arr =
[[124 113 120 118 124 131 130 132]
 [139 131 131 135 139 126 130 113]
 [134 133 120 125 130 136 131 129]
 [145 128 135 123 126 126 121 122]
 [124 150 134 153 129 114 124 130]
 [134 129 144 133 134 122 126 115]
 [123 142 127 152 129 115 128 127]
 [125 114 130 119 141 143 145 112]
 [129 116 129 115 136 142 138 120]
 [126 122 116 117 127 140 134 135]
 [115 128 119 126 119 130 129 144]]
Counting starts at 1.
Give the entry in the top-left corner.
A: 124
The entry in row 3 and column 1 is 134
Give the entry in row 2 and column 2.
A: 131
Give the entry in row 2 and column 1.
A: 139
The maximum is 153
The entry in the bottom-left corner: 115
Give the entry in the top-right corner.
A: 132
The entry in row 1 and column 3 -> 120
The entry directly above the smallest entry is 127
Give the entry just left of the smallest entry.
A: 145
The bottom entry of the column that holds the largest entry: 126
Give the entry at row 1, column 2.
A: 113
The entry in the bottom-right corner: 144
Give the entry directly below the largest entry.
A: 133
The entry directly above the largest entry -> 123
The smallest entry is 112
The entry at row 3, column 2 -> 133
The top entry of the column that holds the largest entry: 118
Give the entry just left of the largest entry.
A: 134

Read these off the row that follows.
1) Report the third entry from the left.
2) Report the last entry.
3) Report the entry just left of the smallest entry.
[124 128 136 140 125 157 138 118 143 127]
1) 136
2) 127
3) 138

Questions about the grid below. Counting starts at 1.
1) Give the largest entry.
2) Give the entry in row 1 and column 2.
3) Give the entry at row 1, column 3.
4) Give the entry at row 3, column 1.
5) Give the entry directly above the smallest entry.
6) Give the entry in the bottom-right corner.
7) Give the entry in the bottom-left corner.
8) Give the entry just right of 135.
[[120 128 148 114]
 [152 144 129 156]
 [127 124 124 123]
 [137 153 130 136]
 [140 121 125 140]
 [112 135 141 102]]
1) 156
2) 128
3) 148
4) 127
5) 140
6) 102
7) 112
8) 141

Read these off the array that follows. Indices start at 1.
1) Report the entry just right of 118.
2) Report the entry at row 1, column 1.
3) Report the bottom-left entry.
4) Report the entry in row 2 and column 2.
5) Report the entry in the top-right corner.
6) Report the entry in the bottom-right corner.
7) Report the entry in row 1 and column 3.
[[116 139 136 118 123 149]
 [135 124 121 142 143 131]
 [124 131 133 123 125 133]
 [127 129 130 126 127 129]]
1) 123
2) 116
3) 127
4) 124
5) 149
6) 129
7) 136

A = [150 112 129 136 123 135 125 124]
The first entry is 150
The 3rd entry from the right: 135
The 2nd entry from the left -> 112

Read these off the row that follows.
1) Find the entry just left of 121.
2) Find the entry just left of the largest entry.
[104 115 102 121 106 136]
1) 102
2) 106
